Below is a small trained network, with its code and all its weights. Each question gives an input and a class and asks what happens when units are switched off, that is, made to give their printed mean instead of their output.

import numpy as np


def w(rows, s, z=0):
    codes = np.array(rows[::2]) - 128.0
    scale = np.full(codes.shape[1], s)
    scale[-1] = z or s
    return codes * scale


def f(y):
    return y / 2 * (1 + np.tanh(0.7978845608 * (y + 0.044715 * y**3)))


def log_softmax(a):
    a = a - a.max(-1, keepdims=True)
    return a - np.log(np.exp(a).sum(-1, keepdims=True))


def net(x, mask):
    res = np.array(x, float).reshape(1, 4) / 4 @ E
    y = f(res @ A[0][:, :-1].T + A[0][:, -1])
    res = res + np.where(mask, y, B[0][:, -1]) @ B[0][:, :-1]
    return log_softmax(res[-1] @ U[:, :-1].T + U[:, -1])


A, B = {}, {}
E = w([
[98,122,84,3,131,79,183,127,60,169],'x0',
[167,81,186,120,94,99,214,175,66,90],'x1',
[135,198,136,112,93,101,129,117,135,110],'x2',
[184,96,17,152,104,173,195,86,128,108],'x3',
],0.018)
A[0] = w([
[63,115,162,164,130,190,122,165,144,176,173],'n1',
[103,167,90,135,179,145,65,26,128,182,254],'n2',
[235,159,96,117,71,117,160,184,164,136,149],'n3',
[116,77,233,115,87,121,111,211,80,159,131],'n4',
[142,107,45,21,116,119,175,72,93,150,95],'n5',
[194,121,215,209,137,163,129,178,81,31,151],'n6',
[182,88,226,110,126,131,236,193,74,1,181],'n7',
[125,167,254,166,163,147,76,212,199,105,217],'n8',
[146,172,209,102,124,103,116,200,140,106,173],'n9',
[183,121,164,127,142,137,207,151,102,72,131],'n10',
[4,178,177,70,218,127,61,96,220,144,218],'n11',
[142,144,53,177,167,166,116,128,237,144,176],'n12',
[73,121,182,62,134,53,131,215,51,171,145],'n13',
[19,145,147,60,154,71,152,169,118,205,147],'n14',
[188,82,136,117,74,116,178,87,129,104,98],'n15',
[79,113,123,31,165,93,121,184,105,180,145],'n16',
[144,75,199,143,112,60,91,195,141,94,176],'n17',
[223,146,48,223,82,210,165,116,149,97,135],'n18',
[83,145,121,130,123,138,51,53,155,211,206],'n19',
[105,162,66,90,162,112,117,61,121,194,143],'n20',
[174,119,116,246,121,155,157,109,212,26,180],'n21',
[161,109,53,87,113,149,179,82,142,137,118],'n22',
],0.0089,0.0085)
B[0] = w([
[126,140,193,98,85,139,74,119,169,104,170],'n1',
[93,222,94,62,133,226,61,88,153,119,222],'n2',
[151,102,106,153,135,166,138,122,120,126,161],'n3',
[108,182,155,159,98,61,140,107,166,113,186],'n4',
[45,161,145,77,189,155,208,139,109,43,191],'n5',
[145,50,139,160,111,93,95,142,166,134,193],'n6',
[146,101,127,188,123,80,188,187,80,85,217],'n7',
[59,132,181,145,121,162,91,201,205,64,237],'n8',
[55,92,165,153,108,101,109,166,155,156,188],'n9',
[218,67,124,191,82,104,179,124,68,99,169],'n10',
[166,77,193,30,109,181,74,170,128,131,251],'n11',
[135,171,127,105,129,141,110,66,155,117,204],'n12',
[117,167,185,122,116,89,170,124,108,207,208],'n13',
[184,121,108,51,133,84,94,138,62,216,202],'n14',
[176,99,123,116,98,141,149,140,93,75,158],'n15',
[146,130,134,50,117,58,140,111,96,152,191],'n16',
[84,103,125,177,114,75,133,158,170,87,184],'n17',
[160,140,67,114,105,131,99,61,66,178,208],'n18',
[170,144,116,36,179,180,116,146,143,106,213],'n19',
[104,111,95,46,204,144,152,105,121,159,182],'n20',
[254,119,92,169,86,122,67,92,150,150,214],'n21',
[100,134,112,124,208,173,192,77,92,89,175],'n22',
],0.0094,0.028)
U = w([
[121,134,198,121,81,205,67,160,189,45,247],'0',
[165,119,144,57,131,133,92,153,120,228,240],'1',
[192,179,71,150,108,156,68,33,160,218,172],'2',
[21,153,77,96,170,155,156,55,139,78,78],'3',
[109,90,179,245,115,88,120,214,215,117,161],'4',
[133,133,160,137,72,2,161,133,100,183,69],'5',
[215,63,82,180,26,78,89,107,64,140,39],'6',
[168,107,157,120,143,165,251,168,96,55,5],'7',
],0.0095,0.0028)

Each question gives the input, the list of numbers given to net, and the class t.
The units are the neurons (one row each of A and B). Each row of codes is followed by its name. A weight is (code - 128) times the scale printed after its matrix; where a second scale follows, it is the last column's (A, B and U).
mask holds one flag per neuron, in row order. A switched-off neuron (its flag False) gives its mean, the last column of its row in B, instead of its output. The means were averaged over made-up inputs and are rounded, as every weight is.
A unit's drop is (log p(t) with every unit on - log p(t) with that unit switched off) / (log p(t) with every unit on - log p(t) with every unit switched off).
The circuit of an input: a set's keep is (log p(t) with only the set's units on - log p(t) with every unit switched off) / (log p(t) with every unit on - log p(t) with every unit switched off). Starting from the 12 units with the biggest drops (on a tie, the unit counted first), units are removed one at a time, each time the one whose removal leaves the highest keep (on an exact tie, the one counted first), for as long as the keep stays at least 0.8.
units of the circuit, in order: the units of the circuit, biggest drop first
most important unit: the unit with the biggest drop
k most important neurons: the k neurons with the biggest drops, biggest first
drop when u is switched off: that unit's drop, to one decimal
input [1,-1,6,7], class 3: units of the circuit, in order : (n22)
input [1,2,8,5], class 7: units of the circuit, in order : (n5, n22)
input [-8,-7,-2,1], class 2: 4 most important neurons : (n21, n18, n12, n5)
input [0,1,1,-7], class 4: 2 most important neurons : (n8, n2)
input [-8,2,1,1], class 6: 2 most important neurons : (n21, n18)
input [1,5,-4,-6], class 5: 3 most important neurons : (n13, n14, n16)
input [0,-3,-1,2], class 2: 2 most important neurons : (n8, n5)
input [1,-7,-1,6], class 3: 2 most important neurons : (n5, n22)
input [-6,-2,-5,1], class 2: 2 most important neurons : (n21, n18)
input [0,-8,-5,-1], class 0: drop when n13 is switched off : 0.2
input [-3,6,0,7], class 6: drop when n2 is switched off : 0.0
input [7,1,0,0], class 5: drop when n2 is switched off : 0.2
input [-4,1,-4,1], class 6: drop when n2 is switched off : 0.1
input [8,-4,5,2], class 3: most important unit : n5
